Below is a small trained network, with its code and all its weights. Each question gives an input and a class and asks what happens when units are switched off, that is, made to give their printed mean instead of their output.

import numpy as np


def w(rows, s, z=0):
    codes = np.array(rows[::2]) - 128.0
    scale = np.full(codes.shape[1], s)
    scale[-1] = z or s
    return codes * scale


def norm(h):
    return h / np.sqrt((h * h).mean(-1, keepdims=True) + 1e-5)


def f(y):
    return np.maximum(y, 0)


def log_softmax(a):
    a = a - a.max(-1, keepdims=True)
    return a - np.log(np.exp(a).sum(-1, keepdims=True))


def net(x, mask):
    res = np.array(x, float).reshape(1, 6) / 4 @ E
    u = 0
    for l in range(2):
        y = f(norm(res) @ A[l][:, :-1].T + A[l][:, -1])
        res = res + np.where(mask[u : u + 4], y, B[l][:, -1]) @ B[l][:, :-1]
        u += 4
    return log_softmax(norm(res)[-1] @ U[:, :-1].T + U[:, -1])


A, B = {}, {}
E = w([
[198,2,94,129,163],'x0',
[43,109,110,88,82],'x1',
[145,65,175,202,55],'x2',
[124,129,123,137,130],'x3',
[130,126,139,117,129],'x4',
[130,129,131,125,129],'x5',
],0.0065)
A[0] = w([
[69,81,88,46,11,253],'0.n1',
[194,143,144,244,127,94],'0.n2',
[104,178,232,217,3,89],'0.n3',
[163,43,148,140,69,59],'0.n4',
],0.0062,0.0033)
B[0] = w([
[75,117,112,131,192,254],'0.n1',
[163,171,140,18,82,175],'0.n2',
[163,104,163,3,100,221],'0.n3',
[160,154,142,227,117,178],'0.n4',
],0.0076,0.0058)
A[1] = w([
[142,254,175,144,174,133],'1.n1',
[119,33,140,143,113,218],'1.n2',
[208,74,90,118,195,184],'1.n3',
[199,173,167,125,162,254],'1.n4',
],0.0095,0.0017)
B[1] = w([
[99,103,184,255,180,218],'1.n1',
[87,109,176,181,128,216],'1.n2',
[133,158,60,86,118,253],'1.n3',
[179,126,128,166,102,220],'1.n4',
],0.0091,0.006)
U = w([
[104,89,184,235,175,254],'0',
[214,167,19,103,207,71],'1',
[6,211,131,115,206,80],'2',
[70,58,26,60,192,91],'3',
[187,179,219,82,86,121],'4',
[223,59,109,175,72,82],'5',
[34,83,203,51,92,83],'6',
],0.015,0.0065)

Each question gives the input, the list of numbers given to net, and the class t.
The units are the neurons (one row each of A and B). Each row of codes is followed by its name. A weight is (code - 128) times the scale printed after its matrix; where a second scale follows, it is the last column's (A, B and U).
mask holds one flag per neuron, layer by layer. A switched-off neuron (its flag False) gives its mean, the last column of its row in B, instead of its output. The means were averaged over made-up inputs and are rounded, as every weight is.
A unit's drop is (log p(t) with every unit on - log p(t) with that unit switched off) / (log p(t) with every unit on - log p(t) with every unit switched off).
The circuit of an input: a set's keep is (log p(t) with only the set's units on - log p(t) with every unit switched off) / (log p(t) with every unit on - log p(t) with every unit switched off). Starting from all 8 units, units are removed one at a time, each time the one whose removal leaves the highest keep (on an exact tie, the one counted first), for as long as the keep stays at least 0.8.
units of the circuit, in order: the units of the circuit, biggest drop first
most important unit: the unit with the biggest drop
k most important neurons: the k neurons with the biggest drops, biggest first
k most important neurons of layer l: the k neurons of layer l with the biggest drops, biggest first
drop when u is switched off: that unit's drop, to one decimal
input [-1,-5,3,0,-3,3], class 4: most important unit	0.n2
input [-7,-2,2,5,3,-1], class 4: 3 most important neurons of layer 0	[0.n3 0.n1 0.n4]
input [2,7,1,2,-6,8], class 0: 2 most important neurons	[1.n3 0.n3]
input [2,-2,-1,-6,-5,-6], class 1: 2 most important neurons	[1.n3 0.n3]
input [-1,1,2,-2,-3,-1], class 6: 2 most important neurons	[0.n3 0.n1]
input [0,-7,8,5,4,-6], class 4: 2 most important neurons	[0.n2 0.n3]
input [8,0,-1,-1,3,3], class 1: 2 most important neurons	[1.n3 1.n1]
input [7,-6,-1,-1,1,3], class 1: 2 most important neurons	[1.n3 1.n1]
input [0,-4,-8,-2,2,3], class 0: 2 most important neurons of layer 1	[1.n1 1.n4]
input [-7,0,-5,3,3,-3], class 0: 2 most important neurons	[1.n1 1.n3]
input [0,-4,-8,-4,3,-6], class 0: 2 most important neurons	[1.n1 0.n3]
input [-5,-6,8,-8,-4,2], class 4: 2 most important neurons	[0.n3 0.n2]
input [-3,-8,-2,-6,6,0], class 0: 2 most important neurons	[1.n1 0.n3]
input [-5,-1,7,-4,-5,-6], class 4: units of the circuit, in order	[0.n3]
input [-3,4,7,-5,-7,7], class 6: 2 most important neurons of layer 0	[0.n3 0.n1]
input [-7,1,8,-6,5,4], class 6: 3 most important neurons of layer 0	[0.n3 0.n4 0.n1]
input [-6,-7,-8,-1,5,-5], class 0: drop when 1.n1 is switched off	0.5
input [-2,-6,3,-4,-6,0], class 4: drop when 0.n2 is switched off	0.2
input [-3,-7,-8,-5,5,6], class 0: drop when 1.n1 is switched off	0.9
input [-5,-6,-2,-8,-3,6], class 0: most important neuron of layer 1	[1.n1]
